Here is a tiny trained network, its code and every weight. The questions are about switching its units off for an input and a class, where a switched-off unit gives its printed mean instead of its output.

import numpy as np


def w(rows, s, z=0):
    codes = np.array(rows[::2]) - 128.0
    scale = np.full(codes.shape[1], s)
    scale[-1] = z or s
    return codes * scale


def f(y):
    return np.maximum(y, 0)


def log_softmax(a):
    a = a - a.max(-1, keepdims=True)
    return a - np.log(np.exp(a).sum(-1, keepdims=True))


def net(x, mask):
    res = np.array(x, float).reshape(1, 3) / 4 @ E
    y = f(res @ A[0][:, :-1].T + A[0][:, -1])
    res = res + np.where(mask, y, B[0][:, -1]) @ B[0][:, :-1]
    return log_softmax(res[-1] @ U[:, :-1].T + U[:, -1])


A, B = {}, {}
E = w([
[116,191,94,234,158,126,179,94],'x0',
[28,86,101,98,169,157,208,95],'x1',
[173,113,113,169,170,253,205,120],'x2',
],0.017)
A[0] = w([
[164,216,133,209,88,75,42,113,113],'n1',
[60,173,62,167,159,150,179,49,147],'n2',
[106,92,165,40,65,36,93,155,82],'n3',
[160,155,55,208,152,172,191,68,171],'n4',
[67,148,145,120,158,62,106,108,253],'n5',
[5,101,112,91,178,148,233,89,74],'n6',
[123,166,81,131,52,1,107,175,95],'n7',
[116,85,168,66,91,58,75,130,125],'n8',
[118,157,56,217,194,198,195,61,79],'n9',
[212,83,143,121,134,190,117,176,88],'n10',
],0.01,0.0053)
B[0] = w([
[183,217,115,162,57,63,106,159,220],'n1',
[1,185,123,88,132,102,117,82,224],'n2',
[52,83,139,146,160,165,168,42,220],'n3',
[92,114,195,91,152,203,160,117,240],'n4',
[67,124,58,101,169,141,121,126,198],'n5',
[90,190,93,164,91,97,80,121,246],'n6',
[82,157,44,128,139,119,117,101,211],'n7',
[66,65,97,88,148,156,97,88,208],'n8',
[85,94,155,120,198,207,146,94,253],'n9',
[190,62,70,74,105,140,86,193,186],'n10',
],0.011,0.02)
U = w([
[97,200,65,97,91,26,89,111,190],'0',
[221,73,157,74,111,221,118,204,254],'1',
[65,71,121,77,197,204,149,63,133],'2',
[139,97,130,126,101,72,201,189,13],'3',
[202,254,219,210,107,103,122,161,58],'4',
],0.0091,0.0041)

Each question gives the input, the list of numbers given to net, and the class t.
The units are the neurons (one row each of A and B). Each row of codes is followed by its name. A weight is (code - 128) times the scale printed after its matrix; where a second scale follows, it is the last column's (A, B and U).
mask holds one flag per neuron, in row order. A switched-off neuron (its flag False) gives its mean, the last column of its row in B, instead of its output. The means were averaged over made-up inputs and are rounded, as every weight is.
A unit's drop is (log p(t) with every unit on - log p(t) with that unit switched off) / (log p(t) with every unit on - log p(t) with every unit switched off).
The circuit of an input: a set's keep is (log p(t) with only the set's units on - log p(t) with every unit switched off) / (log p(t) with every unit on - log p(t) with every unit switched off). Starting from all 10 units, units are removed one at a time, each time the one whose removal leaves the highest keep (on an exact tie, the one counted first), for as long as the keep stays at least 0.8.
units of the circuit, in order: the units of the circuit, biggest drop first
most important unit: the unit with the biggest drop
k most important neurons: the k neurons with the biggest drops, biggest first
drop of u: that unit's drop, to one decimal
input [-2,8,-3], class 0: most important unit : n6
input [0,-2,-4], class 0: 3 most important neurons : (n9; n1; n4)
input [0,-4,7], class 1: units of the circuit, in order : (n10; n2)
input [-8,7,4], class 0: units of the circuit, in order : (n6; n9)
input [-6,-7,-3], class 2: 2 most important neurons : (n3; n8)
input [-4,-5,-8], class 2: 2 most important neurons : (n3; n8)
input [-7,-8,-3], class 2: 2 most important neurons : (n3; n8)
input [2,4,-5], class 0: 3 most important neurons : (n9; n4; n6)
input [-5,-7,0], class 0: 3 most important neurons : (n9; n1; n4)
input [-3,-4,0], class 0: 3 most important neurons : (n9; n4; n1)
input [-1,-7,1], class 0: 4 most important neurons : (n4; n10; n1; n9)
input [3,8,-4], class 0: drop of n6 : 0.8
input [-8,5,7], class 1: drop of n3 : 0.1
input [5,-3,-2], class 0: drop of n7 : 0.2
input [2,7,-4], class 0: most important unit : n6
input [-1,-1,4], class 1: drop of n2 : 0.2
